Each row has a name. After each piece below comes the name of the row it's from, unless a question asks for something else. Each question is about the rows just above it. Places in a row count from 1.

Columns, left to right: N U M A G E D X Z
<66>: [-25.4  59.1  37.6 -47.0 -55.0  -1.0 -16.4  33.8 -38.4]
<25>: [ 20.1 -37.1 -53.1  53.2  40.9  13.5  26.0  38.3 -21.4]
<55>: [-17.8 -58.7  -1.0  21.6 -43.8  53.7  -4.3   2.2 -25.7]
<19>: [-32.9 -15.1  -4.3 -20.6 -47.2  22.9 -17.8   7.3   0.2]
<111>: [ -5.8  12.9 -12.0 -77.6  15.6 -13.8 -20.5   5.4  18.6]
<44>: [-16.4  42.6  34.5 -23.7 -22.8 -11.4 -33.8  69.0 -24.6]
<182>: [ -5.5  47.4 -47.0 -24.0  33.0  32.0 -43.8 -30.3 -22.4]
<41>: [ -7.2  56.6   0.3  -8.5 -12.3 -90.7 -40.3 -28.0   6.6]
<11>: [-56.5  -5.7  18.7 -37.8 -46.7   8.4 -27.9 -35.6  46.3]
Which column holds [-25.7   0.2] top down? -> Z
Row and place of [0.3] in the named rows: -> <41>, 3
<19> without one entry, shuffled: [  0.2 -32.9   7.3  22.9 -17.8 -15.1 -47.2  -4.3]. Gone: -> [-20.6]
[-27.9] is at row and place -> <11>, 7

Columns, left to right: Q S T K J C
<141>: [ 12.8  43.0   7.3  13.8 -19.3  -4.9]
<127>: [ 27.0  73.4 -30.0  20.0  10.8 -34.7]
<146>: [ 28.5  69.8  15.1   3.5 -23.0 -17.1]
<74>: [ 37.1 -26.7   6.5  42.1  -7.1  32.7]
<33>: [  1.3 -20.3   9.2  53.2   3.7  17.8]
<6>: [ 11.1 -10.8  18.3  22.4   9.2  -8.9]
<16>: [ 20.7 -46.4   3.4  61.9 -20.7   0.0]
[32.7 17.8 -8.9  0.0] is in which column, read top down? -> C
<6> without one entry, shuffled: [ -8.9 -10.8  18.3  11.1  22.4]. Gone: -> [9.2]
Which entry of <146> is missing from [-23.0 -17.1  15.1   3.5  69.8]? -> [28.5]

Columns, left to right: F Y L V P
<110>: [-33.5 -78.1 -14.0  24.4 -22.1]
<93>: [17.0 23.2 23.3 23.2 23.2]
<26>: [ 20.1  20.0  20.1  20.1 -22.0]
Times [23.2] occurs in <93>: -> 3
Shuffled <110> with one entry gone: [ 24.4 -14.0 -78.1 -33.5], missing -> [-22.1]
Row and place of [-22.0] in the named rows: -> <26>, 5
which: [17.0 23.2 23.3 23.2 23.2] -> <93>
Where in the named rows is [24.4]? -> <110>, 4
Which column holds this, read top down? [ 23.2 -22.0] -> P
How many times does <26> hold [20.0]? -> 1

Columns, left to right: Paf nomo vavef rof rep sufe Kufu tozu pav vakim
<75>: [-16.5  67.0  -6.6 -23.5 -19.2 -29.7  -9.0 -59.8 -42.4  43.5]
<106>: [ 56.6  17.6 -44.9 -56.4  13.5 -11.2 -27.3 -17.8 -29.9 -55.6]
<152>: [-23.2  31.7  -1.9 -27.6 -18.0  45.2  71.8 -50.2   8.7 -40.3]
<38>: [ -3.3   2.5  69.5 -33.6   1.1  27.3  68.9  -3.5  48.7  10.8]
<50>: [ 60.6  48.1   4.1  65.2  30.5  43.7  24.2   4.1   7.4 -19.2]
<170>: [-18.7  57.0  34.7 -15.9   1.6 -30.6  78.2 -34.3  29.1   1.0]
<90>: [ -3.9  22.8  -3.9 -12.8  -3.9  72.8  18.0  10.9 -65.0  58.1]
<112>: [-32.1  63.9 -15.4   2.7  64.0  10.5  29.8 -29.1 -15.4  -0.3]
Which column holds [-56.4 -27.6 -33.6  65.2 -15.9 -12.8] top down? -> rof
<112> without one entry, shuffled: [-32.1 -29.1  29.8 -15.4 -15.4   2.7  -0.3  10.5  63.9]. Gone: -> [64.0]
[57.0] is at row and place -> <170>, 2
[10.9] is at row and place -> <90>, 8
Times [-3.9] occurs in <90>: -> 3

Columns, left to right: W H R B
<49>: [  0.2 -35.6 -11.7  23.2]
<138>: [-11.8  16.0 -57.0 -30.5]
<61>: [-19.0  25.9 -32.3 -29.8]
<3>: [-59.6 -20.3  -0.8  60.4]
<158>: [ 23.1  23.1 -18.9  23.1]
<77>: [-18.2  29.5   4.5  31.1]
<69>: [  9.6  50.7 -43.2 -15.9]
<163>: [86.8 86.9 29.2 86.8]
<136>: [ 65.2 -36.2 -20.0   8.9]
<119>: [ 9.6 50.7 31.2 17.4]
<174>: [  1.1 -18.1   1.0   2.1]
Where in the named rows is [-18.1]? -> <174>, 2
Times [23.1] occurs in <158>: -> 3
How many times does <163> hold [86.8]? -> 2
[-57.0 -32.3  -0.8 -18.9   4.5 -43.2] is in which column, read top down? -> R
Shuffled <49> with one entry gone: [-35.6 -11.7   0.2], missing -> [23.2]
Where in the named rows is [-11.8]? -> <138>, 1

Columns, left to right: fak sizi ber Mek
<22>: [-19.8  -2.9 -19.7 -36.0]
<207>: [ 38.2 -28.4  -9.3 -27.3]
<115>: [ 81.9  81.8 -48.7  74.6]
<118>: [-19.7  81.8 -48.7 -18.2]
<192>: [ 38.2 -28.4 -67.5  64.7]
<117>: [-58.3 -68.8 -56.6 -45.1]
<43>: [ -3.0 -48.4  -0.7  -3.0]
<96>: [ 43.2  43.2 -63.5  63.9]
<133>: [ 75.7  16.1 -58.5  -9.2]
<129>: [-5.6 66.2 38.0 39.7]
<65>: [45.9 76.0 58.4 76.2]
How many times does <96> hold [-63.5]? -> 1
[-48.7 -48.7 -67.5 -56.6  -0.7] is in which column, read top down? -> ber
<115> without one entry, shuffled: [-48.7  81.9  74.6]. Gone: -> [81.8]
Which column holds [-19.8  38.2  81.9] top down? -> fak
How many times does <43> hold [-3.0]? -> 2

Columns, left to right: Tera Kele sesuv Kan Dom nevas rufif Vova
<48>: [  2.6  -4.6  29.1   3.4   9.0  50.3 -27.6  21.9]
<177>: [-17.9  -2.8 -41.7   6.0   4.6 -20.6  -1.6  16.4]
<169>: [-16.2  -7.5 -33.7   8.0  10.8   0.1 -12.2  31.7]
<89>: [ 45.5 -54.8 -13.1  31.2 -13.9 -37.9   8.2  31.2]
<53>: [-16.2  24.2 -33.7   8.0  10.8   0.1 -12.2  31.7]
<191>: [ -6.3  -5.7 -11.4   1.1  -0.9   4.1  -6.3  21.7]
<150>: [-14.4  12.2  12.2 -18.5   2.2 -19.1 -14.4 -14.4]
<52>: [-21.0  12.2  17.7 -21.0 -21.0  17.6   5.0 -13.2]
<80>: [  9.8   4.1 -32.0   2.8  27.4 -38.1  10.3 -14.3]
<160>: [ 20.7 -24.0  -3.7  -6.5 -34.4 -42.3  22.3  -3.0]
How many times does <52> hold [-21.0]? -> 3
Times [-14.4] occurs in <150>: -> 3
Times [-13.2] occurs in <89>: -> 0
Which entry of <52> is missing from [-13.2 -21.0 -21.0 -21.0  12.2   5.0  17.7]? -> [17.6]
Where in the named rows is [-41.7]? -> <177>, 3
Which column holds [ 50.3 -20.6   0.1 -37.9   0.1   4.1 -19.1] top down? -> nevas
Which column holds this, read top down? [31.2  8.0] -> Kan

Columns, left to right: muk pese Luga birad
<185>: [-12.2  -2.4   1.8   2.9]
<116>: [ 11.8 -52.3  33.5  17.5]
<209>: [  7.8 -10.7  15.0  15.1]
<72>: [ 11.5 -43.9  27.3 -13.1]
<107>: [-0.6 -4.7 11.4  8.3]
<63>: [-2.0  2.3 -1.6  5.6]
<172>: [ 14.9 -65.4  42.1   8.6]
<193>: [  7.1   5.6 -11.4  -8.3]
<178>: [-7.7 -1.7  8.4 -7.7]
<210>: [-13.0  -3.9 -13.0 -13.0]
<81>: [-7.2 -4.4 -6.2 10.5]
<128>: [-74.6  12.9   4.7  37.9]
Times [-0.6] occurs in <107>: -> 1
<172> without one entry, shuffled: [-65.4  42.1  14.9]. Gone: -> [8.6]
Where in the named rows is [33.5]? -> <116>, 3
How many times does <210> hold [-13.0]? -> 3
Count of [8.4] in <178>: -> 1
[15.0] is at row and place -> <209>, 3

Columns, left to right: bepu lisi Tebu zabil Tobap
<8>: [-75.0  -1.7   2.8   7.3  -2.1]
<143>: [ 68.3  -0.7   3.1 -12.2  -6.6]
<34>: [-71.6  -2.5   3.1   8.0  -1.3]
<125>: [ 70.8  -1.7   3.5 -11.1  -5.4]
<164>: [-32.7  -7.2   5.1   9.9   3.6]
<149>: [-81.4   0.3   2.0   5.1  -4.4]
<162>: [-67.7  -3.2   3.4   8.5  -0.5]
Row and place of [9.9] in the named rows: -> <164>, 4
Which column holds [-11.1   9.9] top down? -> zabil
[-12.2   8.0 -11.1   9.9] is in which column, read top down? -> zabil
<143> without one entry, shuffled: [-12.2  -6.6  -0.7  68.3]. Gone: -> [3.1]

Columns, left to right: tavo Nazul ket kaba ruz sanaf nanu dab
<168>: [ 14.4   7.3  -0.5 -32.2   9.2  15.0  -9.3   9.2]
<108>: [ 36.7 -33.2 -11.1   4.2 -12.9  10.2  19.0  -9.0]
<79>: [ 65.4  10.0   9.0 -26.3 -46.5  23.9 -42.0   0.2]
<4>: [ -3.9   8.4 -26.0  18.7  -3.9  12.9  38.2  -8.0]
<12>: [ 9.7 -3.1 19.7 -3.1 27.0 28.3  2.7 -6.1]
<100>: [-22.7   9.0  -2.4  -3.3  -0.8  -4.5   0.1  19.2]
<130>: [ 9.7 39.1 19.7 -3.1 27.0 28.3  2.7 -6.1]
<123>: [ 19.3  38.3  -6.5  -6.5 -14.0  41.3  19.3  19.3]
<20>: [  0.8  21.6 -12.9 -47.9   2.2  -3.7  -7.8  11.0]
Count of [9.1] in <168>: -> 0
Which column holds this, read top down? [ 36.7  65.4  -3.9   9.7 -22.7   9.7  19.3   0.8] -> tavo
Count of [38.1] in <4>: -> 0
Times [19.3] occurs in <123>: -> 3
[2.2] is at row and place -> <20>, 5
Row and place of [-26.3] in the named rows: -> <79>, 4
Which column holds [ -3.1  -6.5 -47.9] top down? -> kaba

Columns, left to right: nefi kigo kozeg vege ruf
<14>: [ 26.5 -21.9 -73.7  15.9  15.9]
<142>: [-18.7  52.3  10.7  19.8   1.4]
<154>: [-17.8 -21.9 -17.5  33.2 -40.1]
<31>: [  1.3 -17.6 -17.5  19.8  31.6]
<139>: [-17.8 -21.9 -17.5  15.1 -18.5]
<113>: [-17.8 -21.9 -47.2   8.8   1.4]
<31> without one entry, shuffled: [-17.6  19.8  31.6   1.3]. Gone: -> [-17.5]
[19.8 33.2 19.8 15.1  8.8] is in which column, read top down? -> vege
Where in the named rows is [8.8]? -> <113>, 4
[52.3] is at row and place -> <142>, 2
How many times does <14> hold [15.9]? -> 2

Columns, left to right: Vemit rigam zop vup tidub Mezan
<59>: [  8.3  16.3  42.5  -3.3 -18.5  22.1]
<13>: [ 66.1  52.1  42.6  14.0 -59.7 -34.6]
<87>: [ 10.9  37.9  23.8   3.1 -47.6  42.6]
<105>: [ 66.1  52.1  32.8  14.0 -59.7  42.5]
<35>: [-15.7 -63.2  29.5 -31.3  19.6  10.5]
Times [42.5] occurs in <59>: -> 1
Row and place of [19.6] in the named rows: -> <35>, 5
Which column holds [66.1 10.9] top down? -> Vemit

Columns, left to right: bomu ligiv mimam dades Fonu Fup dabav
<84>: [ -1.5   5.7  46.1  -1.1   4.5  -1.1 -42.7]
<42>: [ 27.8   1.4  82.0  -3.0   6.6 -37.3 -34.0]
<91>: [27.8  6.7 82.0 -3.0 23.1  4.6 24.5]
Times [4.4] occurs in <84>: -> 0
Shuffled <42> with one entry gone: [ 27.8   6.6  -3.0 -34.0   1.4  82.0], missing -> [-37.3]
Times [6.6] occurs in <42>: -> 1

Columns, left to right: Kov fes vip raku nilis
<60>: [-12.8  -2.4  -6.5   0.7  22.1]
<176>: [ 43.0  19.3 -15.9   3.1   3.1]
<62>: [ 36.2  14.7 -13.6  -3.6 -27.5]
<15>: [-25.5  -7.9  28.5 -19.0  18.4]
<183>: [ 36.7  20.0 -17.8   1.3 -24.3]
<213>: [-27.8  -8.0  13.5  13.5  13.5]
<208>: [-46.3 -19.7  18.1  -3.1  40.4]
<67>: [ 36.7  20.0   6.4 -18.2 -22.4]
<217>: [-77.2 -34.3  17.5   5.5  55.9]
<161>: [ 16.0   5.3 -23.5  17.4  -8.6]
<7>: [-77.2   2.9  17.5   5.5  55.9]
<17>: [ 41.7  18.4   0.9 -13.9 -39.0]
Which entry of <15> is missing from [-25.5  18.4 -19.0  28.5]? -> [-7.9]
How many times does <213> hold [13.5]? -> 3
Count of [3.0] in <176>: -> 0

Columns, left to right: fogi rafoz koz muka nebe
<97>: [  4.3  32.9 -49.9   1.1 -34.4]
<147>: [-23.4 -18.8  30.7   0.4  32.2]
<47>: [ 18.5 -13.1 -11.7 -11.4  -1.2]
<109>: [51.3 65.4  8.9 61.1 12.1]
<104>: [  6.4 -79.1 -13.2 -41.1 -14.3]
<71>: [ 16.2  38.0   5.4  34.9 -43.9]
<121>: [ 13.8  72.6 -33.3   7.7 -10.2]
<46>: [ 32.3 -34.8  22.3 -30.9  27.6]
Which column holds this, read top down? [ 65.4 -79.1] -> rafoz
Which entry of <97> is missing from [-49.9   4.3   1.1  32.9]? -> [-34.4]
[34.9  7.7] is in which column, read top down? -> muka
Which column holds [18.5 51.3] top down? -> fogi

Columns, left to right: par nusan zabor baz fev
<56>: [ -6.7 -69.0  44.2 -41.1 -47.3]
<24>: [-16.4  29.9 -30.9   4.2  32.3]
<92>: [  7.9  55.6 -29.3  32.2  34.3]
<70>: [  6.0 -89.0  62.1 -27.7 -58.4]
<114>: [-5.2 -8.4  5.5  7.4 -5.3]
<28>: [  4.7 -57.3  40.3 -15.2 -33.9]
<101>: [  6.8  35.3 -22.7   6.1  35.3]
<167>: [ -0.2   3.7  -5.5 -18.0   0.9]
How many times does <101> hold [6.1]? -> 1
[-89.0] is at row and place -> <70>, 2
[4.7 6.8] is in which column, read top down? -> par
Row and place of [-33.9] in the named rows: -> <28>, 5
Shuffled <114> with one entry gone: [ 5.5 -5.3  7.4 -8.4], missing -> [-5.2]

Columns, left to right: posik soram Kob gituf tas
<194>: [36.5  4.9  8.6 44.1 52.0]
<37>: [ 36.6 -21.6 -43.9 -36.3 -39.3]
<131>: [ 30.2 -38.6 -37.6  62.9  55.6]
<103>: [-42.2  53.7 -61.7  12.9  11.1]
<124>: [ 27.8 -43.5  61.4  12.7  15.1]
<180>: [-40.2  35.3  27.8  28.7  23.9]
<190>: [-11.8  36.4  36.4 -11.8 -11.8]
<126>: [ 48.5  41.7 -34.8  70.4  77.7]
<134>: [-40.2  25.9  27.8  28.7  23.9]
<82>: [ 33.2 -32.9  32.3  55.7  19.8]
<186>: [ 41.8  40.5  41.8 -20.2  41.8]
[55.6] is at row and place -> <131>, 5
How many times does <190> hold [36.4]? -> 2
Times [41.8] occurs in <186>: -> 3
Count of [-11.8] in <190>: -> 3
[ 12.9  12.7  28.7 -11.8  70.4] is in which column, read top down? -> gituf
Which column holds this, read top down? [-37.6 -61.7  61.4  27.8  36.4 -34.8] -> Kob

Columns, left to right: fenit gafib vidu gaket zupu rok Fozim
<29>: [  8.7 -12.2  17.2   3.9   9.6   4.8   4.8]
<73>: [-6.4  4.0 -3.6 16.8 15.3  1.2  8.8]
<10>: [-25.2 -42.5  29.2 -69.0  23.1  12.4  71.1]
<99>: [ 39.2  63.5   0.8  19.6 -78.1  43.0 -18.7]
<58>: [-18.2 -29.3  46.9 -55.9  17.6  17.5  48.1]
<148>: [ 34.0  51.5   6.4  23.3 -56.0  37.2  -8.7]
[  4.8   8.8  71.1 -18.7] is in which column, read top down? -> Fozim
Which column holds [ -6.4 -25.2] top down? -> fenit
Count of [8.7] in <29>: -> 1

Columns, left to right: Vapir nam Tad zuda famaf
<76>: [-44.8   8.3  32.9 -56.7  52.4]
<200>: [ 13.4 -48.8  41.2   4.9 -46.8]
<145>: [-49.4 -49.4 -18.1 -49.4 -49.4]
<23>: [ 19.6  13.2 -40.2  53.8 -48.5]
<203>: [ 69.9 -51.8  16.1  24.4 -56.8]
<173>: [ 31.8  39.4 -70.3  26.5 -70.2]
<198>: [  1.3 -40.7 -30.9  50.4  15.3]
<156>: [ 25.8  25.5   6.5 -17.8 -28.3]
<5>: [ 43.2 -40.7 -30.9  50.4  15.3]
<18>: [-25.9  17.9  39.1  12.6 -29.9]
<36>: [-22.3 -41.5  15.7 -49.5  15.6]
Which column holds this, read top down? [ 39.4 -40.7  25.5] -> nam
Where in the named rows is [1.3]? -> <198>, 1
Where in the named rows is [26.5]? -> <173>, 4
Count of [-49.3] in <145>: -> 0
Which entry of <36> is missing from [-22.3  15.6 -49.5 -41.5]? -> [15.7]
Which entry of <173> is missing from [ 26.5  31.8  39.4 -70.2]? -> [-70.3]
Which column holds [-44.8  13.4 -49.4  19.6  69.9  31.8   1.3  25.8] top down? -> Vapir

